Below are the code and all the weights of a small trained network. Each question names an input and a class and asks about switching units off, where a switched-off unit gives its printed mean instead of its output.

import numpy as np


def w(rows, s, z=0):
    codes = np.array(rows[::2]) - 128.0
    scale = np.full(codes.shape[1], s)
    scale[-1] = z or s
    return codes * scale


def f(y):
    return y / 2 * (1 + np.tanh(0.7978845608 * (y + 0.044715 * y**3)))


def log_softmax(a):
    a = a - a.max(-1, keepdims=True)
    return a - np.log(np.exp(a).sum(-1, keepdims=True))


def net(x, mask):
    res = np.array(x, float).reshape(1, 6) / 4 @ E
    y = f(res @ A[0][:, :-1].T + A[0][:, -1])
    res = res + np.where(mask, y, B[0][:, -1]) @ B[0][:, :-1]
    return log_softmax(res[-1] @ U[:, :-1].T + U[:, -1])


A, B = {}, {}
E = w([
[155,40,143,127,179,95,159,98],'x0',
[47,149,134,233,170,148,63,151],'x1',
[76,143,111,38,192,177,171,109],'x2',
[90,200,105,164,53,94,129,88],'x3',
[255,201,177,116,99,95,170,250],'x4',
[199,170,136,146,168,151,113,86],'x5',
],0.0082)
A[0] = w([
[147,152,72,123,142,171,184,89,205],'n1',
[152,82,75,101,58,120,178,115,68],'n2',
[66,139,78,198,53,149,93,95,254],'n3',
[111,1,166,169,131,156,126,134,244],'n4',
[91,123,172,184,130,130,125,239,194],'n5',
[115,181,85,83,141,100,171,200,221],'n6',
[91,142,104,107,160,188,132,185,101],'n7',
[41,137,116,142,62,131,79,86,157],'n8',
[125,137,129,148,103,110,74,158,149],'n9',
[130,52,162,139,142,113,106,171,183],'n10',
[153,51,161,215,138,105,74,130,248],'n11',
],0.0098,0.0033)
B[0] = w([
[192,101,133,90,161,208,141,147,177],'n1',
[171,78,164,100,135,187,121,214,174],'n2',
[85,165,117,56,122,95,100,62,254],'n3',
[167,131,114,56,88,192,118,108,230],'n4',
[101,138,159,93,131,157,91,96,204],'n5',
[148,79,130,45,145,147,181,143,201],'n6',
[68,145,143,80,142,175,200,213,159],'n7',
[144,95,57,114,39,133,73,18,230],'n8',
[52,208,125,154,89,184,89,99,162],'n9',
[169,101,132,116,82,147,167,42,182],'n10',
[154,203,136,27,121,103,117,1,236],'n11',
],0.009,0.0087)
U = w([
[11,129,109,104,63,171,101,184,239],'0',
[185,78,56,125,80,122,93,15,247],'1',
[81,67,151,208,115,67,159,164,1],'2',
[172,222,168,176,160,57,41,105,13],'3',
[136,189,130,84,255,182,39,205,83],'4',
[100,100,81,212,125,27,108,227,1],'5',
[226,134,101,218,85,68,151,167,6],'6',
[165,86,103,32,114,128,188,145,253],'7',
],0.0068,0.0033)

Each question gives the input, the list of numbers given to net, and the class t.
The units are the neurons (one row each of A and B). Each row of codes is followed by its name. A weight is (code - 128) times the scale printed after its matrix; where a second scale follows, it is the last column's (A, B and U).
mask holds one flag per neuron, in row order. A switched-off neuron (its flag False) gives its mean, the last column of its row in B, instead of its output. The means were averaged over made-up inputs and are rounded, as every weight is.
A unit's drop is (log p(t) with every unit on - log p(t) with that unit switched off) / (log p(t) with every unit on - log p(t) with every unit switched off).
The circuit of an input: a set's keep is (log p(t) with only the set's units on - log p(t) with every unit switched off) / (log p(t) with every unit on - log p(t) with every unit switched off). Starting from all 11 units, units are removed one at a time, each time the one whose removal leaves the highest keep (on an exact tie, the one counted first), for as long as the keep stays at least 0.8.
circuit, biggest first: the units of the circuit, biggest drop first
top k neurons: the k neurons with the biggest drops, biggest first
drop of u: that unit's drop, to one decimal
input [7,3,-8,5,4,-3], class 3: circuit, biggest first => (n8)
input [-8,-7,-6,2,5,-6], class 0: circuit, biggest first => (n9; n11)
input [1,-3,-4,8,2,4], class 3: top 4 neurons => (n8; n4; n10; n6)
input [-1,-7,2,-2,-7,5], class 7: top 2 neurons => (n8; n1)
input [-3,-4,1,-6,1,5], class 4: circuit, biggest first => (n8; n10)
input [6,-6,-8,4,1,-4], class 7: top 3 neurons => (n2; n8; n3)
input [-5,0,-1,-4,4,-2], class 4: top 2 neurons => (n8; n5)
input [-5,6,3,8,4,7], class 0: circuit, biggest first => (n11; n9)
input [-2,0,1,-3,6,8], class 4: circuit, biggest first => (n8; n10)
input [7,7,1,5,7,3], class 3: top 2 neurons => (n8; n4)
input [-8,-1,2,-6,-1,-1], class 4: drop of n8 => 0.5
input [-4,8,-2,0,-8,-8], class 1: drop of n2 => 0.0
input [-6,-3,-4,-8,5,2], class 4: drop of n2 => -0.1
input [5,-3,8,-2,-8,6], class 7: drop of n1 => 0.2
input [-8,-2,-6,-3,3,-4], class 0: top neuron => (n9)
